Below is a small trained network, with its code and all its weights. Each question gives an input and a class and asks what happens when units are switched off, that is, made to give their printed mean instead of their output.

import numpy as np


def w(rows, s, z=0):
    codes = np.array(rows[::2]) - 128.0
    scale = np.full(codes.shape[1], s)
    scale[-1] = z or s
    return codes * scale


def f(y):
    return np.maximum(y, 0)


def log_softmax(a):
    a = a - a.max(-1, keepdims=True)
    return a - np.log(np.exp(a).sum(-1, keepdims=True))


def net(x, mask):
    res = np.array(x, float).reshape(1, 8) / 4 @ E
    y = f(res @ A[0][:, :-1].T + A[0][:, -1])
    res = res + np.where(mask, y, B[0][:, -1]) @ B[0][:, :-1]
    return log_softmax(res[-1] @ U[:, :-1].T + U[:, -1])


A, B = {}, {}
E = w([
[125,123,112,129,132],'x0',
[136,137,160,125,117],'x1',
[173,173,186,61,239],'x2',
[120,115,117,131,139],'x3',
[122,127,120,128,132],'x4',
[167,193,146,255,179],'x5',
[132,139,81,124,125],'x6',
[121,133,73,126,133],'x7',
],0.012)
A[0] = w([
[144,134,102,120,130,19],'neuron 1',
[85,122,125,158,98,26],'neuron 2',
[108,90,121,160,46,14],'neuron 3',
[136,87,117,171,63,73],'neuron 4',
[160,143,135,79,207,21],'neuron 5',
[99,72,126,38,79,185],'neuron 6',
[147,172,133,253,169,202],'neuron 7',
[116,120,158,145,132,13],'neuron 8',
[92,156,120,124,133,10],'neuron 9',
],0.017,0.0012)
B[0] = w([
[114,133,149,128,160,136],'neuron 1',
[59,210,132,158,119,167],'neuron 2',
[57,171,142,161,175,204],'neuron 3',
[47,189,231,253,213,193],'neuron 4',
[1,219,186,210,229,208],'neuron 5',
[187,80,44,58,9,239],'neuron 6',
[153,24,29,17,24,249],'neuron 7',
[89,41,78,186,149,140],'neuron 8',
[145,174,160,107,96,131],'neuron 9',
],0.0077,0.019)
U = w([
[189,76,68,50,75,251],'0',
[107,244,135,192,197,5],'1',
],0.011,0.0028)

Each question gives the input, the list of numbers given to net, and the class t.
The units are the neurons (one row each of A and B). Each row of codes is followed by its name. A weight is (code - 128) times the scale printed after its matrix; where a second scale follows, it is the last column's (A, B and U).
mask holds one flag per neuron, in row order. A switched-off neuron (its flag False) gives its mean, the last column of its row in B, instead of its output. The means were averaged over made-up inputs and are rounded, as every weight is.
A unit's drop is (log p(t) with every unit on - log p(t) with that unit switched off) / (log p(t) with every unit on - log p(t) with every unit switched off).
most important unit: the unit with the biggest drop
top k neurons: the k neurons with the biggest drops, biggest first
drop when u is switched off: that unit's drop, to one decimal
input [7,3,6,1,-6,-4,2,1], class 1: most important unit => neuron 5
input [7,6,-6,-3,8,6,-8,-1], class 0: top 2 neurons => (neuron 7; neuron 5)
input [0,8,6,0,3,6,-5,-5], class 0: top 3 neurons => (neuron 7; neuron 4; neuron 3)
input [1,-6,-6,2,6,4,2,4], class 1: top 2 neurons => (neuron 4; neuron 6)
input [5,-1,-8,2,-1,-7,8,-8], class 1: top 3 neurons => (neuron 4; neuron 3; neuron 7)
input [5,-4,5,-8,6,-4,6,-6], class 1: top 2 neurons => (neuron 7; neuron 5)
input [8,-1,7,7,-3,-6,7,-1], class 1: top 2 neurons => (neuron 5; neuron 7)
input [-3,7,6,6,7,7,-4,-5], class 0: top 2 neurons => (neuron 7; neuron 4)
input [2,-3,7,4,-6,-5,1,0], class 1: top 2 neurons => (neuron 5; neuron 7)
input [-6,8,8,-5,2,-7,-8,-4], class 1: top 2 neurons => (neuron 5; neuron 7)
input [-3,-4,-2,-4,3,8,-5,5], class 0: drop when neuron 7 is switched off => 0.4
input [1,7,7,8,4,8,-5,0], class 0: drop when neuron 7 is switched off => 2.4
input [5,-4,-3,2,-7,-1,-4,0], class 1: drop when neuron 7 is switched off => 0.9
input [5,-6,-3,-2,0,6,-5,-5], class 0: top neuron => (neuron 7)
